Below is a small trained network, with its code and all its weights. Each question gives an input and a target symbol and asks what happens when units are switched off, that is, made to give their printed mean instead of their output.

import numpy as np


def w(rows, s, z=0):
    codes = np.array(rows[::2]) - 128.0
    scale = np.full(codes.shape[1], s)
    scale[-1] = z or s
    return codes * scale


def norm(h):
    return h / np.sqrt((h * h).mean(-1, keepdims=True) + 1e-5)


def softmax(a):
    e = np.exp(a - a.max(-1, keepdims=True))
    return e / e.sum(-1, keepdims=True)


def log_softmax(a):
    a = a - a.max(-1, keepdims=True)
    return a - np.log(np.exp(a).sum(-1, keepdims=True))


def net(x, mask):
    ids = ['ΛΣΦαβεζμψω'.index(c) for c in x.split()]
    T = len(ids)
    res = E[ids] + P[:T]
    u = 0
    for l in range(3):
        r = norm(res)
        for j in range(3):
            rows = slice(2 * j, 2 * j + 2)
            q, k, v = (r @ M[l][rows].T for M in (Q, K, V))
            z = softmax(np.where(np.tri(T) > 0, q @ k.T / 2**0.5, -1e9)) @ v
            o = O[l][rows]
            res = res + np.where(mask[u + j], z, o[:, -1]) @ o[:, :-1]
        u += 3
    return log_softmax(norm(res)[-1] @ U[:, :-1].T + U[:, -1])


Q, K, V, O = {}, {}, {}, {}
E = w([
[148,140,180,163,178,156,160,96,64],'Λ',
[149,118,107,124,61,144,123,143,136],'Σ',
[139,130,130,109,146,155,145,119,94],'Φ',
[149,149,135,142,193,63,113,189,108],'α',
[58,152,122,130,173,142,93,150,9],'β',
[70,101,179,74,165,84,89,82,137],'ε',
[135,115,121,102,128,181,125,127,110],'ζ',
[151,92,85,117,129,143,157,139,145],'μ',
[110,135,105,165,124,142,137,112,133],'ψ',
[69,141,198,121,138,155,174,172,146],'ω',
],0.011)
P = w([
[96,61,123,128,109,88,215,139,4],'0',
[113,128,86,129,124,132,129,165,73],'1',
[130,137,105,129,135,145,122,153,95],'2',
[133,139,118,133,144,146,106,147,117],'3',
[133,140,133,132,144,138,110,141,135],'4',
[134,136,149,136,150,137,107,128,141],'5',
[137,137,155,141,156,127,95,134,154],'6',
[142,133,165,143,156,125,98,124,155],'7',
[123,136,175,149,167,123,83,125,161],'8',
[126,137,183,152,167,117,84,127,163],'9',
],0.0041)
Q[0] = w([
[113,185,134,140,162,72,137,93,176],'0.h1',
[150,88,127,134,204,164,186,182,104],'0.h1',
[118,105,95,133,210,141,170,122,154],'0.h2',
[92,98,54,169,151,192,140,111,130],'0.h2',
[96,154,40,254,125,96,175,183,165],'0.h3',
[171,119,142,3,132,90,149,135,158],'0.h3',
],0.0053)
K[0] = w([
[88,176,50,189,87,156,119,93,178],'0.h1',
[169,198,192,138,9,111,103,151,94],'0.h1',
[91,192,242,102,189,149,122,156,126],'0.h2',
[77,124,192,71,198,105,216,117,36],'0.h2',
[107,94,62,253,103,10,228,61,172],'0.h3',
[212,123,112,46,142,155,149,188,152],'0.h3',
],0.0045)
V[0] = w([
[204,2,173,35,28,131,147,222,57],'0.h1',
[152,80,216,88,131,108,112,136,89],'0.h1',
[67,101,55,174,253,175,146,102,201],'0.h2',
[99,123,92,106,242,103,157,140,141],'0.h2',
[121,92,91,99,192,133,177,152,179],'0.h3',
[215,16,61,82,49,89,190,192,137],'0.h3',
],0.0028)
O[0] = w([
[135,249,16,57,68,122,151,95,212,75],'0.h1',
[48,164,15,124,187,154,138,125,120,86],'0.h1',
[155,191,61,41,52,155,68,151,205,179],'0.h2',
[130,139,100,70,5,116,101,131,124,174],'0.h2',
[126,187,174,193,32,116,44,193,80,128],'0.h3',
[40,71,248,239,233,132,35,115,77,2],'0.h3',
],0.0027,0.0019)
Q[1] = w([
[129,71,150,144,106,113,77,189,158],'1.h1',
[125,73,174,162,97,136,141,135,156],'1.h1',
[123,176,150,146,73,116,83,125,131],'1.h2',
[102,170,105,89,106,93,89,132,107],'1.h2',
[175,34,35,125,82,158,98,189,164],'1.h3',
[107,98,102,196,3,177,119,96,165],'1.h3',
],0.0071)
K[1] = w([
[145,132,107,112,164,158,46,186,183],'1.h1',
[156,109,120,176,95,169,99,122,204],'1.h1',
[167,119,64,118,151,150,157,192,171],'1.h2',
[114,2,79,115,168,128,161,156,113],'1.h2',
[237,41,30,95,138,69,70,88,108],'1.h3',
[147,127,36,177,108,109,41,62,54],'1.h3',
],0.0062)
V[1] = w([
[163,117,82,138,131,155,96,123,200],'1.h1',
[130,96,177,153,127,117,90,123,166],'1.h1',
[123,71,135,116,152,109,159,146,96],'1.h2',
[124,68,103,141,146,147,138,151,125],'1.h2',
[179,116,57,166,134,110,28,24,62],'1.h3',
[3,147,176,136,111,215,199,223,166],'1.h3',
],0.0048)
O[1] = w([
[122,117,183,144,204,167,129,97,46,103],'1.h1',
[148,145,103,134,123,117,185,84,79,97],'1.h1',
[96,167,102,129,93,85,183,102,147,142],'1.h2',
[125,123,108,77,135,122,131,131,180,147],'1.h2',
[200,38,75,142,175,111,59,26,56,60],'1.h3',
[90,167,253,71,139,182,219,226,159,254],'1.h3',
],0.0047,0.0077)
Q[2] = w([
[172,180,89,2,91,69,126,96,157],'2.h1',
[114,127,203,165,152,141,95,126,109],'2.h1',
[161,133,33,62,56,126,102,175,180],'2.h2',
[156,135,32,144,67,167,133,139,217],'2.h2',
[155,72,145,133,138,104,130,156,128],'2.h3',
[175,154,67,91,65,130,97,172,206],'2.h3',
],0.0081)
K[2] = w([
[201,106,146,100,138,153,42,115,146],'2.h1',
[72,181,155,114,155,94,144,137,131],'2.h1',
[255,114,127,74,155,164,54,168,185],'2.h2',
[217,69,114,164,148,205,107,91,205],'2.h2',
[172,74,132,122,174,128,68,146,173],'2.h3',
[143,163,76,110,58,131,124,164,166],'2.h3',
],0.0089)
V[2] = w([
[171,75,128,158,93,254,71,136,113],'2.h1',
[130,103,122,72,87,157,146,155,99],'2.h1',
[173,84,125,177,91,170,102,94,137],'2.h2',
[137,94,181,144,162,205,81,104,120],'2.h2',
[162,146,86,133,198,124,115,119,93],'2.h3',
[92,124,108,66,113,57,192,152,90],'2.h3',
],0.0049)
O[2] = w([
[155,159,2,45,45,94,193,103,144,67],'2.h1',
[175,111,68,174,165,155,141,124,159,252],'2.h1',
[98,110,106,90,179,158,84,208,172,98],'2.h2',
[78,106,199,210,177,164,35,163,144,25],'2.h2',
[118,122,229,177,121,156,153,122,138,49],'2.h3',
[149,119,125,111,119,162,30,157,199,154],'2.h3',
],0.0043,0.0027)
U = w([
[111,128,135,120,131,122,118,118,120,21],'Λ',
[176,106,163,169,146,166,190,52,72,190],'Σ',
[164,110,36,92,66,138,152,117,182,212],'Φ',
[117,63,143,178,197,206,51,174,160,101],'α',
[191,169,133,163,171,4,92,182,128,97],'β',
[119,139,135,126,127,130,120,121,129,3],'ε',
[44,159,100,109,131,122,85,153,1,76],'ζ',
[70,199,211,89,121,119,184,189,163,149],'μ',
[57,88,175,67,143,56,76,38,163,161],'ψ',
[121,149,140,128,121,132,107,112,132,21],'ω',
],0.0068,0.0036)

Each question gives the input, a string of symbols that net reads in full, and the target symbol t.
The units are the heads (2 rows each of Q, K, V and O). Each row of codes is followed by its name. A weight is (code - 128) times the scale printed after its matrix; where a second scale follows, it is the last column's (O and U).
mask holds one flag per head, layer by layer. A switched-off head (its flag False) gives its mean, the last column of its rows in O, instead of its output. The means were averaged over made-up inputs and are rounded, as every weight is.
A unit's drop is (log p(t) with every unit on - log p(t) with that unit switched off) / (log p(t) with every unit on - log p(t) with every unit switched off).
The circuit of an input: a set's keep is (log p(t) with only the set's units on - log p(t) with every unit switched off) / (log p(t) with every unit on - log p(t) with every unit switched off). Starting from all 9 units, units are removed one at a time, each time the one whose removal leaves the highest keep (on an exact tie, the one counted first), for as long as the keep stays at least 0.8.
units of the circuit, in order: the units of the circuit, biggest drop first
most important unit: the unit with the biggest drop
heads that matter: for each layer, one digit per head in row order, 1 if its drop is at least 0.15 and else 0, layers parted by /
drop of u: that unit's drop, to one decimal
input α ζ μ μ μ ψ, target Φ: units of the circuit, in order	[1.h3]
input ω Λ ζ ψ ω ψ ψ ω ψ, target Σ: heads that matter	100 / 101 / 000
input ψ Λ ω ω μ Σ, target Φ: heads that matter	000 / 001 / 000
input Φ Λ ζ, target Φ: units of the circuit, in order	[1.h3; 2.h1]
input μ ψ ψ ψ μ, target α: heads that matter	001 / 101 / 010
input μ ψ ψ Σ ψ ω ψ Σ Σ, target Σ: units of the circuit, in order	[1.h1; 0.h3; 1.h3; 2.h3]
input Φ Φ ψ ψ Φ Φ, target Φ: units of the circuit, in order	[1.h3; 2.h1]
input ψ ω ψ, target α: heads that matter	000 / 001 / 000
input ζ ψ ω ω α μ Σ Σ, target α: heads that matter	111 / 101 / 010
input ω ψ ψ ψ ζ ψ ω ω Σ, target Φ: heads that matter	000 / 001 / 100
input α ψ ψ ω ε ω ζ ψ, target Σ: units of the circuit, in order	[0.h1; 1.h3; 2.h3]
input β μ ψ Λ ψ ζ ψ Σ μ, target α: heads that matter	101 / 111 / 010
input ω Λ Λ Λ Λ Σ ψ, target Φ: heads that matter	001 / 001 / 000
input ψ ψ Σ ω Σ ψ μ, target Φ: most important unit	0.h1
input ψ ε ψ Λ Λ ζ ζ, target Φ: units of the circuit, in order	[2.h1; 1.h3]
input ω ζ ζ ω Λ Σ Σ Λ ε Σ, target Σ: heads that matter	011 / 101 / 000
input Φ ζ ω ψ ψ, target α: heads that matter	101 / 001 / 000
input μ ψ ω α ε Φ μ ω Λ μ, target Σ: heads that matter	001 / 101 / 000
input ψ Σ ε μ Σ, target α: units of the circuit, in order	[0.h3; 1.h3; 2.h2]
input ψ ψ ψ ψ μ, target Φ: most important unit	2.h1
input ω ψ μ μ Σ μ, target Σ: drop of 1.h3	0.6
input ψ ψ ε, target ψ: drop of 1.h3	0.8
input ψ ψ ψ ψ ζ Σ Σ ψ Λ, target Σ: drop of 1.h3	0.5
input ψ ψ ψ ψ ζ ψ β ζ Λ α, target β: drop of 0.h2	0.0
